In the rows, zero is written as 128.
Each row is followed by its group and then its class within the group.
[135 114 126 133 127 123 124 132 127 135 127 165 129 115 133 128 126 128
 133 155 142 126 123 131 130 129 129 252 133 122 124 133 139 137 123 123
 127 128 140 140 136 113 138 127 124 126 132 132 144 171 137 147 140 119]
Zg.[27]
[132 123 102 130 116 122 127 125 129 125 128 139 130 128 135 140 121 129
 130 140 129 135 113 145 127 128 124 151 141 108 133 135 121 135 164 127
 122 129 131 135 117 115 125 119 131 107 131 150 128 153 108 144 127 119]
Zg.[20]
[130 125 104 149 116 116 103 132 112 131 116 142 120 120 130 141 122 127
 112 143 156 131 144 138 121 135 119 165 147 126 132 137 130 134 131 136
 135 126 132 138 101 110 142 134 129 135 132 117 129 158 115 149 109 124]
Zg.[27]
[105 139 162 125 122 125 104 135 129 133 131 106 115 135 127 133 124 125
 103 126 136 120 147 125 126 129 134   4 141 134 134 143 119 121 116 125
 138 121 123 124 104 141 137 120 129 160 128 103 133 142 143 135 102 138]
sg.[17]
[149 136 123 129 152 109 123 118 141 113 129 135 121 121 131 146 116 149
 127 123 133 129 144 135 132 132 134 134 138 134 128  91 137 140  94 121
 133 129 137 133 105 120 121 118 126 154 131 130 130 151 130 110 124 129]
ph.[23]
[113 127 130 122 113 125  95 146 135 143 130  72 131 133 122 135 133 120
 130 157  93 120 134 129 125 133 140  94 136 143 127 160 136 109  51 124
 147 122 140 108 114 133 123 124 131 154 132 103 126 185 120 147 101 117]
ph.[23]
[116 124 102 124 113 116 122 122 137 114 127 118 130 130 105 136 118 137
 119 139 118 130 136 157 127 136 127  17 144 107 133 157 114 131 141 123
 128 131 125 128 105 124 137 125 128 120 130 134 127 180  89 136 124 125]
Zg.[20]
[112 127 100 117 119 141 133 129 127 119 126 123 130 131 125 139 129 142
 123 136 102 128 133 118 134 126 128 156 132 130 128 101 139 124 122 124
 134 132 154 113 125 110 126 130 121 134 129 128 123 178 140 150 114 133]
bb.[24]
[131 146 110 131 148 107 127 118 139 120 127 107 123 126 128 139 123 118
 132 116 115 128 140 142 126 129 129   4 132 126 129 121 131 127  69 122
 137 130 137  99 102 132 120 130 124 154 138 119 127 188 111 110 116 126]
bb.[22]
[131 133 134 125 127 116 144 121 131 104 129 125 125 135 129 129 122 125
 127 117  95 126 140 156 128 122 130  17 122 111 129 127 110 127 130 127
 132 135 105 133 147 147 129 125 129 117 127 126 133 115  93 122 144 125]
sg.[8]
[143 131  97 122 132 132 145 121 130 129 123 115 125 131 133 143 129 136
 137 117  88 113 144 124 125 129 132 135 123 125 138  99 130 126 101 127
 126 140 144 114 132 116 113 139 122 126 126 134 127 153 120 118 130 127]
bb.[22]
[146 132 119 122 138 124 146 123 131 114 127 135 120 132 122 135 123 130
 138 120  88 128 132 129 127 119 142 149 114 116 132 104 135 126 111 123
 126 135 135 122 145 120 112 122 120 124 124 138 132 134 123 119 140 129]
bb.[22]
[120 126 168 124 107 142 112 138 117 127 128 129 123 126 118 125 130 133
 108 120 137 129 145 121 140 123 136  59 139 135 130 122 123 120 137 114
 131 134 115 123 139 130 134 118 137 139 125 116 129 103 146 113 116 144]
sg.[17]
[142 120 129 139 118 126 112 130 114 131 131 101 128 132 131 148 128 136
 132 132  79 130 151 141 123 131 124 155 126 148 127 101 124 126  64 122
 134 138 138 116 126 114 132 125 144 146 134 113 140 135 131 145 105 121]
ph.[10]
[131 117  94 125 118 127 134 119 124 110 124 155 126 129 137 144 115 147
 116 133 125 137 151 143 122 129 125 130 135 121 127 106 124 129 156 127
 109 135 129 116 111  92 132 122 141 116 134 151 136 156 121 139 126 125]
Zg.[20]
[129 119 120 136 119 121 110 127 120 135 130 161 130 118 130 118 123 120
 122 147 144 132 121 115 125 130 126 252 131 135 131 109 136 137 130 138
 121 127 142 142 127 103 134 131 131 117 132 122 127 124 145 153 134 125]
Zg.[27]
[113 132 142 131 136 120 128 129 128 114 126 138 130 127 119 123 119 123
 122 123 133 126 136 145 125 132 131   4 126 115 131 135 114 130 130 115
 129 120 110 138 143 146 133 131 122 126 125 128 122 121 111 127 146 124]
sg.[8]

Each row is followed by its group and then its class within the group.
[146 146 122 128 117 114 131 132 109 159 117 129 125 134 114 133 104 121
 140 127 134 136 128 125 105 143 113 122 119 113 124 126 124 129 115 133
 116 130 136 119 131 106 112 114 137 102 122 136 132 138 133 139 135 128]
ch.T
[135 130 122 126 115 103 131 133 106 171 116 125 125 118 128 130  96 122
 138 133 140 138 134 119 106 122 118 124 134 113 119 140 110 133 121 124
 117 136 119 124 126 112 110 120 137 105 126 126 124 136 135 136 136 118]
ch.T
[140 120 120 124 121 126 125 130 131 162 122 131 119 123 131 129 121 143
 122 133 115 122 129 115 119 125 116 126 136 146 130 132 124 135 124 129
 133 126 131 131 115 130 117 129 125 113 134 142 126 128 127 130 127 137]
zm.Y
[141 130 128 125 109 105 121 130  74 190 115 121 129 120 134 137  93 122
 130 122 138 137 133 122 103 130 116 126 130 118 120 131 117 127 106 135
 129 128 118 116 123 118 114 113 137  95 119 124 115 136 133 155 139 126]
ch.X
[117 133 123 116 135 122 147 129 104 147 123 120 120 140 117 137 128 116
 144 125 118 127 126 117  95 122 107 113 120 150 124 130 127 119 102 125
 120 143 129 119 132  99 103 115 114 110 127 145 141 145 135 144 132 138]
Ml.P
[127 121 122 122 146 131 122 126 189 105 117 136 100 135 124 119 162 145
 139 147 117 124 124 132 116 112 125 115 113 154 135 114 147 128 128 120
 112 126 142 138 143  98 133 138 123 146 145 158 143 135 125 109 131 152]
zm.F
[142 125 121 120 121 126 127 129 135 166 127 120 119 136 128 128 135 139
 129 126 120 133 118 116 104 135 111 131 131 153 130 120 129 127 115 148
 130 121 138 119 113 122 116 126 117 100 128 147 138 124 125 135 133 149]
zm.Y
[130 121 117 121 134 127 130 134 153 147 124 127 112 130 128 122 140 136
 132 140 115 127 127 116 103 119 116 124 130 152 130 126 128 133 123 122
 125 121 135 130 124 123 111 134 122 121 142 153 136 122 126 117 131 147]
zm.Y
[129 124 125 114 125 119 154 129  91 166 129 120 129 138 116 138 120 125
 149 123 126 137 122 119 104 126 100 118 129 131 117 129 124 120 101 125
 121 156 114 114 124  96  97 117 115 102 127 141 148 142 137 156 131 136]
Ml.P
[137 146 121 121 117 116 133 130 119 161 129 123 125 127 118 132 110 122
 142 128 134 138 128 120 103 137 116 119 122 111 125 142 120 125 117 132
 117 127 128 122 130 100 117 112 136 107 123 128 128 135 135 135 134 121]
ch.R
[132 139 123 128 114 120 118 125 125 143 125 129 129 132 120 132 109 126
 134 128 128 128 129 125 117 131 119 132 121 129 124 125 134 125 121 135
 128 133 132 116 132 110 124 121 130 114 118 126 132 137 133 142 137 127]
ch.R
[130 153 117 129 116 107 120 128 116 176 112 127 121 125 119 136  96 112
 140 128 130 135 134 113 100 140 114 122 112 122 123 134 121 125 102 133
 120 131 135 115 142 101 113 105 136  97 120 131 120 150 136 145 138 126]
ch.X
[147 121 123 123 111 125 130 130 123 168 127 122 129 119 131 128 119 138
 121 122 125 131 132 112 116 136 109 133 140 131 127 126 125 133 120 135
 133 126 125 122 107 139 113 120 129 108 128 134 125 127 123 131 127 133]
zm.F
[140 119 118 117 120 127 129 132 134 170 119 118 119 133 133 123 127 140
 130 128 111 115 123 107  94 126 105 126 131 167 126 123 125 129 111 134
 129 121 140 123 108 122 109 124 114 100 130 150 132 130 124 135 134 147]
zm.Y
[147 136 117 121 105 109 131 132 104 174 119 121 132 130 119 132  93 117
 147 121 141 137 127 114  86 132 104 126 133 115 118 133 119 127 109 134
 119 137 124 117 118  93 104 109 133  91 114 126 128 139 133 145 137 124]
ch.T
[120 122 122 116 141 126 136 124 150 146 113 124 103 124 117 118 137 127
 137 134 112 137 124 110  89 134 113 110 116 148 118 136 118 129 109 127
 114 126 132 112 141 107 109 118 117 115 144 150 140 135 134 107 132 144]
zm.F
[129 106 124 119 142 125 139 134 108 164 126 131 115 147 126 132 151 115
 144 122 132 138 121 128  92 136 116 120 116 135 116 118 136 126  91 132
 116 116 137 105 134 120 117 126 116  91 129 147 139 128 119 133 138 152]
cm.C
[141 143 126 133 119 115 128 135 122 159 123 127 127 143 113 136 105 115
 148 131 136 134 124 122  97 142 115 125 117 115 126 126 128 123 113 134
 110 126 134 118 125  98 113 115 134  94 120 133 136 133 134 142 138 135]
ch.T
[129 109 119 121 146 120 128 131  90 169 122 126 121 133 135 131 133 117
 135 128 135 135 126 133  99 129 126 120 125 130 115 130 120 131 104 133
 119 111 129 108 123 128 125 127 129 101 129 129 120 122 129 129 131 141]
cm.L
[122 118 128 121 132 124 143 124 104 148 129 123 126 132 118 134 129 132
 135 129 118 128 126 124 130 127 113 122 123 137 119 130 123 126 113 128
 126 151 116 117 134 114 114 124 116 126 122 135 140 137 140 147 134 136]
Ml.G
[116 110 130 121 178 130 131 140 150 111 130 142 101 172 105 127 183 112
 156 147 135 127 111 154  96 121 135 110 101 149 125 104 155 116 107 123
 102 105 149 114 148  97 129 153 112 122 136 158 150 121 126 112 137 161]
cm.L
[142 139 122 131 114 117 131 139 104 144 121 131 133 124 127 136 100 118
 135 139 143 126 128 122 110 127 124 132 132 107 123 134 118 133 123 126
 114 132 121 131 123 117 113 121 140 112 120 119 121 135 129 138 129 118]
ch.T
[132 126 121 125 126 127 132 125 125 150 116 114 119 122 129 128 118 137
 135 125 116 131 123 116 111 131 119 119 133 137 130 133 119 129 127 131
 124 134 127 128 114 114 121 119 126 115 132 134 131 130 127 127 130 130]
zm.V
[131 138 122 128 121 116 125 123 135 143 116 125 122 123 118 125 121 130
 136 130 128 135 133 119 112 134 122 123 111 122 122 130 128 126 118 127
 118 130 130 119 142 106 112 112 131 122 131 135 130 140 137 126 135 130]
ch.R
[126 121 126 120 133 122 137 124 101 149 130 125 124 140 118 137 128 120
 143 126 127 138 125 125 105 128 110 118 126 135 121 127 121 123 112 129
 126 139 121 110 130 108 110 122 116 108 125 141 138 134 135 146 133 140]
Ml.G
[126 110 136 123 144 128 137 127  85 152 124 128 127 126 133 128 133 117
 127 122 130 134 129 129 117 129 130 132 125 119 118 129 120 131 110 131
 125 125 118 113 124 140 125 129 127 121 131 125 124 127 127 131 119 129]
cm.C

Each row is followed by its group and then its class within the group.
[137 129  68  94 131 135 125 131 128 139 111  95 128 113 121 147 127 102
 128 130 128 110 125 122 141 127 121 172 121 134 128 136 140 141 164 125
 116 144 135 125 117 132 127 120 126 134  98 138 121 151 108 144 125 133]
Q.[104]
[129 135 134 129 168 130 134 126 142 134 131 129 122 117 119 132 126 142
 123 128 127 136 127 127 146 133 115  70 134 123 124 113 120 129 114 131
 137 132 129 125 135 138 122 150 127 123 139 135 134 111 140 125 129 123]
W.[105]
[128 143 136 140 138 134 135 159 130 132  69 123 113  89 127 140 129 118
 132 118 150 148 128 111 126 144 145 133 120 121 137 127 105 127 115 149
 134 128 137 108 120 147 120 123 101 129 128 127 122 170 131 128 123 135]
Q.[79]
[125 132 104 132 130 144 122 130 130 134 146  87 123 109 117 130 126 129
 131 148 144 126 127 129 139 136 127 150 125 131 128 135 130 148 136 128
 122 135 132 127 123 129 121 140 133 137 128 131 135 120 131 121 117 128]
H.[95]
[132 116  82 107 132 125 126 131 132 135 143  79 131 132 117 152 141 109
 133 145 130 123 138 125 148 129 117 139 123 142 120 137 138 129 137 123
 111 146 128 131 128 137 136 142 135 127 110 140 130 141 127 132 129 126]
Q.[79]
[132 120 133 121 113 126 118 123 127 121 166 105 140 165 153 127 138 120
 135 145 127 122 135 129 124 122 120 141 133 129 121 122 155 122 121 121
 119 133 138 146 127 129 135 131 126 127 123 125 127 129 144 109 132 125]
E.[107]
[116 122 103 129 127 121 118 130 134 133 167  73 138 136 129 134 129 127
 133 154 130 126 125 129 143 130 113 120 129 128 117 132 138 136 124 124
 116 144 133 131 126 123 125 142 135 114 118 118 140 129 137 121 126 131]
H.[95]
